Here is a tiny trained network, its code and every weight. The questions are about switching its units off for an input and a target symbol, where a switched-off unit gives its printed mean instead of its output.

import numpy as np


def w(rows, s, z=0):
    codes = np.array(rows[::2]) - 128.0
    scale = np.full(codes.shape[1], s)
    scale[-1] = z or s
    return codes * scale


def norm(h):
    return h / np.sqrt((h * h).mean(-1, keepdims=True) + 1e-5)


def f(y):
    return np.maximum(y, 0)


def softmax(a):
    e = np.exp(a - a.max(-1, keepdims=True))
    return e / e.sum(-1, keepdims=True)


def log_softmax(a):
    a = a - a.max(-1, keepdims=True)
    return a - np.log(np.exp(a).sum(-1, keepdims=True))


def net(x, mask):
    ids = ['βγδελμξπσφω'.index(c) for c in x.split()]
    T = len(ids)
    res = E[ids] + P[:T]
    u = 0
    for l in range(3):
        q, k, v = (norm(res) @ M[l].T for M in (Q, K, V))
        z = softmax(np.where(np.tri(T) > 0, q @ k.T / 2**0.5, -1e9)) @ v
        res = res + np.where(mask[u], z, O[l][:, -1]) @ O[l][:, :-1]
        u += 1
        y = f(norm(res) @ A[l][:, :-1].T + A[l][:, -1])
        res = res + np.where(mask[u : u + 4], y, B[l][:, -1]) @ B[l][:, :-1]
        u += 4
    return log_softmax(norm(res)[-1] @ U[:, :-1].T + U[:, -1])


Q, K, V, O, A, B = {}, {}, {}, {}, {}, {}
E = w([
[160,116,78,91,130,165,81,171,175,195],'β',
[137,146,58,164,156,182,150,181,103,117],'γ',
[133,62,69,115,133,179,188,104,172,164],'δ',
[124,55,37,185,138,211,184,96,76,132],'ε',
[75,90,146,202,69,123,93,198,188,45],'λ',
[168,125,82,143,97,119,92,137,114,178],'μ',
[39,131,145,118,106,69,163,215,40,166],'ξ',
[153,231,128,48,193,113,130,91,159,109],'π',
[165,99,130,159,187,191,226,171,118,130],'σ',
[133,167,24,135,148,153,104,143,154,119],'φ',
[90,138,100,131,175,254,143,83,112,116],'ω',
],0.026)
P = w([
[159,127,119,177,212,120,23,197,109,218],'0',
[161,124,110,154,106,251,126,160,76,173],'1',
[171,103,117,132,108,231,142,163,85,143],'2',
[154,84,105,113,120,199,144,138,92,117],'3',
[168,73,112,87,111,184,155,142,93,101],'4',
[138,75,105,77,120,167,181,116,113,85],'5',
[134,71,108,65,109,170,151,119,103,86],'6',
[136,64,109,43,107,156,150,106,107,68],'7',
[114,73,105,30,88,167,146,98,115,74],'8',
[123,80,111,23,64,171,144,94,119,73],'9',
[116,110,98,34,69,147,169,58,146,65],'10',
],0.017)
Q[0] = w([
[87,173,252,173,119,51,88,150,136,134],'0.h0',
[108,104,112,124,111,135,133,142,116,129],'0.h0',
],0.023)
K[0] = w([
[226,43,2,248,224,177,160,127,123,240],'0.h0',
[34,75,165,101,170,158,48,149,111,130],'0.h0',
],0.0095)
V[0] = w([
[126,48,126,255,32,129,120,129,219,83],'0.h0',
[98,43,117,134,96,87,177,251,25,145],'0.h0',
],0.0078)
O[0] = w([
[74,33,109,210,1,174,101,208,229,128,1],'0.h0',
[55,247,85,128,68,148,195,144,149,228,158],'0.h0',
],0.0093,0.0085)
A[0] = w([
[73,158,158,61,106,155,138,91,55,174,254],'0.n0',
[191,223,69,77,101,175,73,97,134,53,239],'0.n1',
[174,176,134,86,192,158,166,89,93,158,132],'0.n2',
[95,98,201,202,134,195,142,99,9,19,195],'0.n3',
],0.012,0.0082)
B[0] = w([
[97,6,93,101,143,60,223,140,110,179,250],'0.n0',
[101,130,2,88,44,209,64,186,92,171,235],'0.n1',
[128,131,131,60,121,184,42,148,58,79,245],'0.n2',
[108,27,223,134,39,135,68,226,111,163,201],'0.n3',
],0.012,0.016)
Q[1] = w([
[82,84,5,25,21,222,156,213,84,117],'1.h0',
[83,103,42,56,147,146,106,184,129,175],'1.h0',
],0.018)
K[1] = w([
[97,193,120,158,253,54,39,163,179,157],'1.h0',
[126,124,141,192,230,141,90,130,115,195],'1.h0',
],0.018)
V[1] = w([
[198,64,170,76,253,168,98,146,152,123],'1.h0',
[67,197,199,38,118,21,87,158,94,116],'1.h0',
],0.015)
O[1] = w([
[181,7,115,164,160,164,125,83,147,204,255],'1.h0',
[143,183,218,49,167,158,77,138,190,185,55],'1.h0',
],0.02,0.0092)
A[1] = w([
[47,207,158,156,41,84,151,112,26,3,23],'1.n0',
[169,40,145,183,177,42,177,160,116,59,232],'1.n1',
[158,192,65,94,236,149,159,60,28,146,2],'1.n2',
[82,173,107,145,84,54,220,156,199,136,156],'1.n3',
],0.012,0.0069)
B[1] = w([
[186,68,87,27,120,47,164,173,160,207,164],'1.n0',
[109,184,88,129,80,164,170,140,109,160,254],'1.n1',
[131,101,151,209,8,140,168,232,97,130,186],'1.n2',
[73,111,121,119,100,163,137,171,183,88,188],'1.n3',
],0.017,0.0086)
Q[2] = w([
[109,134,61,130,180,92,147,97,175,117],'2.h0',
[98,27,51,88,5,253,197,242,128,162],'2.h0',
],0.016)
K[2] = w([
[137,110,166,116,92,119,126,182,118,96],'2.h0',
[116,150,125,164,160,5,60,201,133,156],'2.h0',
],0.017)
V[2] = w([
[154,105,176,183,130,167,217,154,67,8],'2.h0',
[28,217,38,83,159,220,157,85,190,138],'2.h0',
],0.016)
O[2] = w([
[98,97,206,103,197,222,216,107,72,80,1],'2.h0',
[176,202,5,153,228,167,114,145,163,143,55],'2.h0',
],0.02,0.0084)
A[2] = w([
[161,228,144,56,191,43,99,110,182,151,136],'2.n0',
[62,7,116,77,35,192,195,162,101,77,252],'2.n1',
[106,105,191,69,172,139,72,60,220,240,31],'2.n2',
[61,180,144,29,86,69,107,206,114,119,110],'2.n3',
],0.014,0.013)
B[2] = w([
[143,171,69,128,94,145,128,57,6,92,139],'2.n0',
[195,190,184,116,124,143,137,180,195,133,253],'2.n1',
[13,112,135,116,115,208,126,241,169,93,139],'2.n2',
[140,110,111,187,136,207,173,126,221,45,158],'2.n3',
],0.019,0.041)
U = w([
[140,64,96,38,140,103,147,66,207,69,188],'β',
[120,140,142,179,190,116,95,204,112,144,221],'γ',
[248,113,137,123,232,110,149,34,218,156,88],'δ',
[98,92,135,181,120,157,138,110,91,101,87],'ε',
[96,126,167,193,73,137,78,103,199,33,75],'λ',
[169,109,107,156,80,33,99,107,121,139,2],'μ',
[32,175,131,49,77,82,185,157,70,183,81],'ξ',
[168,96,165,42,135,97,90,90,109,67,167],'π',
[152,188,202,148,224,154,128,158,135,136,33],'σ',
[80,150,113,146,149,145,83,100,121,109,157],'φ',
[27,65,140,108,178,165,79,181,135,128,47],'ω',
],0.011,0.0073)

Each question gives the input, a string of symbols that net reads in full, and the target symbol t.
The units are the heads (2 rows each of Q, K, V and O) and the neurons (one row each of A and B). Each row of codes is followed by its name. A weight is (code - 128) times the scale printed after its matrix; where a second scale follows, it is the last column's (O, A, B and U).
mask holds one flag per unit, layer by layer, with each layer's heads first. A switched-off unit (its flag False) gives its mean, the last column of its rows in O or B, instead of its output. The means were averaged over made-up inputs and are rounded, as every weight is.
A unit's drop is (log p(t) with every unit on - log p(t) with that unit switched off) / (log p(t) with every unit on - log p(t) with every unit switched off).
The circuit of an input: a set's keep is (log p(t) with only the set's units on - log p(t) with every unit switched off) / (log p(t) with every unit on - log p(t) with every unit switched off). Starting from the 12 units with the biggest drops (on a tie, the unit counted first), units are removed one at a time, each time the one whose removal leaves the highest keep (on an exact tie, the one counted first), for as long as the keep stays at least 0.8.
units of the circuit, in order: the units of the circuit, biggest drop first
k most important neurons: the k neurons with the biggest drops, biggest first
top k neurons in layer l: the k neurons of layer l with the biggest drops, biggest first
input δ ξ φ φ δ μ φ β γ, target ξ: units of the circuit, in order -> (0.h0)
input σ λ λ ξ ε λ μ, target δ: units of the circuit, in order -> (0.n3 1.h0 2.n2)
input σ ω δ, target δ: units of the circuit, in order -> (1.h0 0.n1)
input λ δ ξ δ ω φ σ ε ω μ ξ, target β: units of the circuit, in order -> (1.h0 1.n0 2.n3 0.h0)
input δ ω π λ, target ε: 2 most important neurons -> (0.n1 0.n3)
input σ δ δ δ π φ, target π: units of the circuit, in order -> (0.h0 2.n3)
input μ ω β β, target λ: 4 most important neurons -> (0.n0 1.n1 0.n1 2.n3)
input μ π π μ, target π: 2 most important neurons -> (0.n1 0.n3)
input δ λ ξ μ δ γ ε, target ε: units of the circuit, in order -> (1.h0 0.n1 0.h0 2.h0)
input ξ π γ μ σ, target π: top 3 neurons in layer 2 -> (2.n0 2.n1 2.n2)
input ω δ π π μ δ δ, target π: units of the circuit, in order -> (0.h0 2.h0)
input β ξ λ ξ γ ξ ω ε, target ξ: top 2 neurons in layer 0 -> (0.n0 0.n3)
input γ δ ε π σ φ ε, target π: 2 most important neurons -> (0.n3 1.n2)
input π μ δ δ π π π φ ξ β, target ω: top 2 neurons in layer 2 -> (2.n2 2.n1)
input π π ω, target ω: top neuron in layer 0 -> (0.n3)
input λ δ σ λ, target β: top 2 neurons in layer 2 -> (2.n3 2.n2)
input γ δ δ, target σ: top 3 neurons in layer 0 -> (0.n3 0.n0 0.n1)
input β φ δ, target μ: top 3 neurons in layer 2 -> (2.n3 2.n1 2.n2)
input δ δ λ φ β δ ξ γ ω δ ε, target ε: 4 most important neurons -> (0.n1 0.n3 0.n2 0.n0)
input ω ε ε μ δ δ β μ ξ μ δ, target ξ: 3 most important neurons -> (2.n3 0.n3 0.n0)
input γ π μ β δ, target π: units of the circuit, in order -> (0.h0 2.n3)
input φ δ σ μ π δ λ μ, target λ: units of the circuit, in order -> (0.h0)
input δ ω γ, target ε: units of the circuit, in order -> (1.h0 0.h0 0.n1 2.h0)
input λ δ φ μ, target β: top 2 neurons in layer 1 -> (1.n0 1.n2)
input δ ω δ, target ε: top 2 neurons in layer 0 -> (0.n1 0.n3)
input μ π δ γ ξ μ λ δ μ, target λ: 2 most important neurons -> (0.n0 0.n1)
